Here is a tiny trained network, its code and every weight. The questions are about switching its units off for an input and a target symbol, where a switched-off unit gives its printed mean instead of its output.

import numpy as np


def w(rows, s, z=0):
    codes = np.array(rows[::2]) - 128.0
    scale = np.full(codes.shape[1], s)
    scale[-1] = z or s
    return codes * scale


def f(y):
    return np.maximum(y, 0)


def softmax(a):
    e = np.exp(a - a.max(-1, keepdims=True))
    return e / e.sum(-1, keepdims=True)


def log_softmax(a):
    a = a - a.max(-1, keepdims=True)
    return a - np.log(np.exp(a).sum(-1, keepdims=True))


def net(x, mask):
    ids = ['αβγδεζθμξστψω'.index(c) for c in x.split()]
    T = len(ids)
    res = E[ids] + P[:T]
    u = 0
    for l in range(2):
        q, k, v = (res @ M[l].T for M in (Q, K, V))
        z = softmax(np.where(np.tri(T) > 0, q @ k.T / 4**0.5, -1e9)) @ v
        res = res + np.where(mask[u], z, O[l][:, -1]) @ O[l][:, :-1]
        u += 1
        y = f(res @ A[l][:, :-1].T + A[l][:, -1])
        res = res + np.where(mask[u : u + 8], y, B[l][:, -1]) @ B[l][:, :-1]
        u += 8
    return log_softmax(res[-1] @ U[:, :-1].T + U[:, -1])


Q, K, V, O, A, B = {}, {}, {}, {}, {}, {}
E = w([
[232,181,125,229,206,142,128,131,168,44],'α',
[173,82,107,78,39,180,96,117,204,141],'β',
[212,233,184,192,156,226,83,140,207,48],'γ',
[92,132,177,126,28,121,86,143,225,96],'δ',
[157,132,105,43,160,140,66,45,145,197],'ε',
[37,150,81,104,95,103,102,120,97,41],'ζ',
[125,77,118,156,27,117,90,190,203,137],'θ',
[137,93,66,151,59,72,112,254,152,167],'μ',
[181,111,66,63,79,141,105,146,150,174],'ξ',
[107,220,137,36,84,116,122,141,153,136],'σ',
[97,162,175,96,147,81,74,78,189,168],'τ',
[143,149,49,65,127,98,106,159,103,171],'ψ',
[105,96,93,150,149,46,76,131,138,161],'ω',
],0.0081)
P = w([
[89,68,147,64,157,88,127,172,178,98],'0',
[212,81,182,63,104,15,1,154,120,67],'1',
[82,96,122,86,153,100,128,159,190,103],'2',
[190,113,161,89,92,19,7,143,117,56],'3',
[81,116,104,109,154,111,132,149,197,113],'4',
[195,130,144,109,75,32,5,128,114,64],'5',
[86,141,90,126,147,120,137,134,202,118],'6',
[202,146,130,128,78,46,12,110,120,77],'7',
[93,162,70,147,143,127,143,122,206,127],'8',
[222,157,125,144,80,51,18,101,125,93],'9',
[87,190,47,175,135,139,153,108,215,146],'10',
[218,174,125,162,86,62,20,99,101,82],'11',
[89,217,35,203,136,162,149,102,218,158],'12',
[200,167,135,150,79,38,22,87,121,90],'13',
],0.0085)
Q[0] = w([
[205,125,174,116,76,67,49,116,42,89],'0.h0',
[111,109,197,152,124,151,176,97,27,183],'0.h0',
[157,139,118,148,98,124,93,107,136,94],'0.h0',
[127,77,209,202,89,219,208,125,1,164],'0.h0',
],0.028)
K[0] = w([
[42,150,46,114,30,83,127,75,163,220],'0.h0',
[96,89,176,33,157,85,116,142,115,137],'0.h0',
[112,126,96,163,103,157,147,84,151,153],'0.h0',
[96,1,178,14,125,109,125,180,122,100],'0.h0',
],0.026)
V[0] = w([
[122,108,152,126,170,186,108,26,121,74],'0.h0',
[148,78,7,135,168,95,153,109,59,115],'0.h0',
[137,32,120,233,68,123,133,156,183,71],'0.h0',
[164,121,72,53,42,228,136,141,122,111],'0.h0',
],0.021)
O[0] = w([
[154,137,244,123,128,94,176,85,66,119,17],'0.h0',
[150,61,135,65,161,24,162,248,170,161,46],'0.h0',
[154,43,66,156,38,87,181,85,165,2,253],'0.h0',
[138,50,142,40,153,214,52,196,82,11,68],'0.h0',
],0.0096,0.0039)
A[0] = w([
[169,123,138,144,85,95,107,126,68,123,82],'0.n0',
[83,96,127,122,176,185,240,191,104,170,4],'0.n1',
[3,147,134,129,148,164,208,180,129,97,80],'0.n2',
[76,82,138,120,192,156,222,157,153,179,135],'0.n3',
[184,112,150,98,98,121,111,139,88,107,92],'0.n4',
[103,79,124,101,159,172,219,129,169,122,187],'0.n5',
[94,95,133,131,130,167,204,112,131,122,78],'0.n6',
[115,84,149,148,123,163,189,155,80,150,84],'0.n7',
],0.019,0.0044)
B[0] = w([
[146,165,193,137,150,161,141,97,160,131,246],'0.n0',
[203,130,4,96,96,144,187,38,122,159,159],'0.n1',
[121,201,127,95,95,89,186,155,74,132,154],'0.n2',
[71,154,155,107,143,177,80,84,142,51,178],'0.n3',
[107,140,161,163,152,80,81,109,104,120,254],'0.n4',
[105,144,126,121,162,111,113,169,136,202,219],'0.n5',
[167,155,90,147,129,106,76,149,126,89,225],'0.n6',
[154,114,85,110,144,89,133,104,61,105,128],'0.n7',
],0.014,0.0072)
Q[1] = w([
[69,59,141,2,170,194,120,158,97,163],'1.h0',
[168,89,157,170,127,31,85,115,154,64],'1.h0',
[65,139,47,56,135,152,23,108,139,106],'1.h0',
[189,137,110,31,135,115,34,160,176,109],'1.h0',
],0.027)
K[1] = w([
[141,226,124,205,91,219,247,28,81,4],'1.h0',
[67,115,147,69,224,64,91,216,92,140],'1.h0',
[69,149,46,70,127,184,209,69,200,171],'1.h0',
[45,166,33,63,120,188,134,111,78,164],'1.h0',
],0.021)
V[1] = w([
[215,64,138,102,178,140,174,233,16,112],'1.h0',
[140,120,67,63,82,179,82,33,90,159],'1.h0',
[177,119,82,83,57,113,74,90,53,247],'1.h0',
[172,107,103,123,24,172,57,98,92,222],'1.h0',
],0.0015)
O[1] = w([
[158,37,96,119,168,44,134,2,98,211,5],'1.h0',
[101,23,241,214,87,148,64,192,223,157,247],'1.h0',
[112,72,126,92,112,80,61,62,113,147,205],'1.h0',
[107,96,83,71,164,86,156,96,145,161,150],'1.h0',
],0.0011,0.0027)
A[1] = w([
[40,76,133,170,137,133,245,217,104,141,16],'1.n0',
[99,193,223,154,127,141,192,153,99,202,58],'1.n1',
[149,104,153,126,93,85,226,91,157,117,63],'1.n2',
[124,86,200,132,131,174,128,93,50,110,44],'1.n3',
[117,176,209,105,133,188,116,124,79,195,75],'1.n4',
[117,100,150,98,195,153,142,218,128,178,139],'1.n5',
[139,172,165,157,116,135,185,64,109,143,3],'1.n6',
[176,101,251,118,109,86,161,103,98,135,38],'1.n7',
],0.013,0.0041)
B[1] = w([
[4,154,124,154,117,177,139,123,65,184,133],'1.n0',
[121,89,104,32,105,47,138,81,44,87,195],'1.n1',
[177,176,62,139,177,151,109,132,58,107,217],'1.n2',
[141,163,109,145,65,108,174,183,63,159,185],'1.n3',
[141,79,113,209,201,160,191,151,152,112,208],'1.n4',
[206,131,184,97,84,148,193,134,145,96,200],'1.n5',
[111,88,151,83,91,151,89,159,143,210,252],'1.n6',
[52,151,91,97,150,154,166,132,195,103,185],'1.n7',
],0.014,0.015)
U = w([
[120,59,125,120,131,94,118,94,122,155,153],'α',
[145,91,114,159,88,149,128,20,134,14,107],'β',
[181,186,80,182,133,55,145,123,115,178,168],'γ',
[71,167,179,154,163,77,132,82,234,130,253],'δ',
[111,146,70,53,149,188,103,130,123,90,43],'ε',
[111,97,121,167,187,211,109,158,122,120,141],'ζ',
[135,88,98,134,143,128,177,128,92,55,75],'θ',
[173,118,148,84,118,138,131,190,158,102,137],'μ',
[123,147,166,153,73,190,84,68,112,148,186],'ξ',
[119,42,31,129,84,115,102,204,175,91,21],'σ',
[91,105,79,134,99,142,160,205,150,148,45],'τ',
[88,86,136,102,180,135,1,206,74,84,129],'ψ',
[88,179,140,130,97,100,146,130,69,75,91],'ω',
],0.0041,0.0061)

Each question gives the input, a string of symbols that net reads in full, and the target symbol t.
The units are the heads (4 rows each of Q, K, V and O) and the neurons (one row each of A and B). Each row of codes is followed by its name. A weight is (code - 128) times the scale printed after its matrix; where a second scale follows, it is the last column's (O, A, B and U).
mask holds one flag per unit, layer by layer, with each layer's heads first. A switched-off unit (its flag False) gives its mean, the last column of its rows in O or B, instead of its output. The means were averaged over made-up inputs and are rounded, as every weight is.
A unit's drop is (log p(t) with every unit on - log p(t) with that unit switched off) / (log p(t) with every unit on - log p(t) with every unit switched off).
The circuit of an input: a set's keep is (log p(t) with only the set's units on - log p(t) with every unit switched off) / (log p(t) with every unit on - log p(t) with every unit switched off). Starting from the 12 units with the biggest drops (on a tie, the unit counted first), units are removed one at a time, each time the one whose removal leaves the highest keep (on an exact tie, the one counted first), for as long as the keep stays at least 0.8.
circuit, biggest first: the units of the circuit, biggest drop first
top k neurons: the k neurons with the biggest drops, biggest first
k most important neurons of layer l: the k neurons of layer l with the biggest drops, biggest first
drop when u is switched off: that unit's drop, to one decimal
input ω τ θ ζ α ω ω, target γ: circuit, biggest first => (0.h0 1.n2)
input β γ σ β ψ γ, target μ: circuit, biggest first => (0.h0 1.n5)
input δ ξ ξ ψ θ τ, target β: circuit, biggest first => (0.h0)
input ω ξ ζ ε ε ε, target θ: circuit, biggest first => (0.h0 1.n4 1.n1)
input ω ξ ξ τ γ θ ξ, target ξ: circuit, biggest first => (0.h0 1.n6)
input ψ θ τ ψ δ τ ψ ψ σ ψ, target ζ: circuit, biggest first => (0.h0 1.n4)
input ξ τ τ β ψ ω α β ε α, target θ: circuit, biggest first => (0.h0 1.n1 1.n4)
input ψ α ω ψ α δ μ θ δ, target γ: circuit, biggest first => (0.h0 1.n2)
input ψ θ ζ δ β ξ ε α θ ξ, target β: circuit, biggest first => (0.h0 1.n6)
input μ θ τ ζ ω, target δ: top 2 neurons => (0.n3 1.n2)
input ψ β ψ ω δ ξ ω ω α τ α ψ, target ε: 2 most important neurons of layer 0 => (0.n0 0.n6)
input ω θ ξ θ α ξ ξ ξ ψ ω ε ψ, target θ: top 2 neurons => (1.n4 1.n1)
input ψ ξ ζ δ σ ψ ε, target ζ: 2 most important neurons of layer 0 => (0.n3 0.n1)
input δ θ σ ω α β σ δ ξ ε, target ψ: circuit, biggest first => (0.h0)
input ε ξ ξ ξ ξ, target μ: circuit, biggest first => (1.n5 0.h0 0.n5)
input ψ ψ ε ψ ξ, target μ: circuit, biggest first => (0.h0 1.n5 0.n5)
input ω ξ ε ψ α δ ψ ε, target μ: circuit, biggest first => (0.h0 1.n5)
input ω ω β ε τ ξ σ ζ, target ζ: 2 most important neurons of layer 1 => (1.n4 1.n1)
input τ ω θ σ β θ ε ω ψ, target ε: 2 most important neurons of layer 0 => (0.n1 0.n3)
input ξ ψ ζ α ξ θ, target ψ: top neuron => (0.n4)
input ψ ω β α ζ σ, target δ: 2 most important neurons of layer 1 => (1.n7 1.n2)
input θ β τ α ψ σ ψ τ ε δ τ ξ δ δ, target ξ: top 2 neurons => (0.n0 1.n6)
input β ε ψ σ ξ ψ β ψ, target ω: top 2 neurons => (1.n3 0.n4)
input ψ ξ ψ θ ω μ ε τ ζ ε ψ ζ ζ ζ, target δ: 3 most important neurons of layer 1 => (1.n7 1.n2 1.n1)
input α ψ θ τ ψ ψ σ θ, target ζ: drop when 1.n4 is switched off => 0.4
input σ σ ψ μ σ ζ ψ μ ψ β δ τ, target ξ: drop when 1.n6 is switched off => 0.2
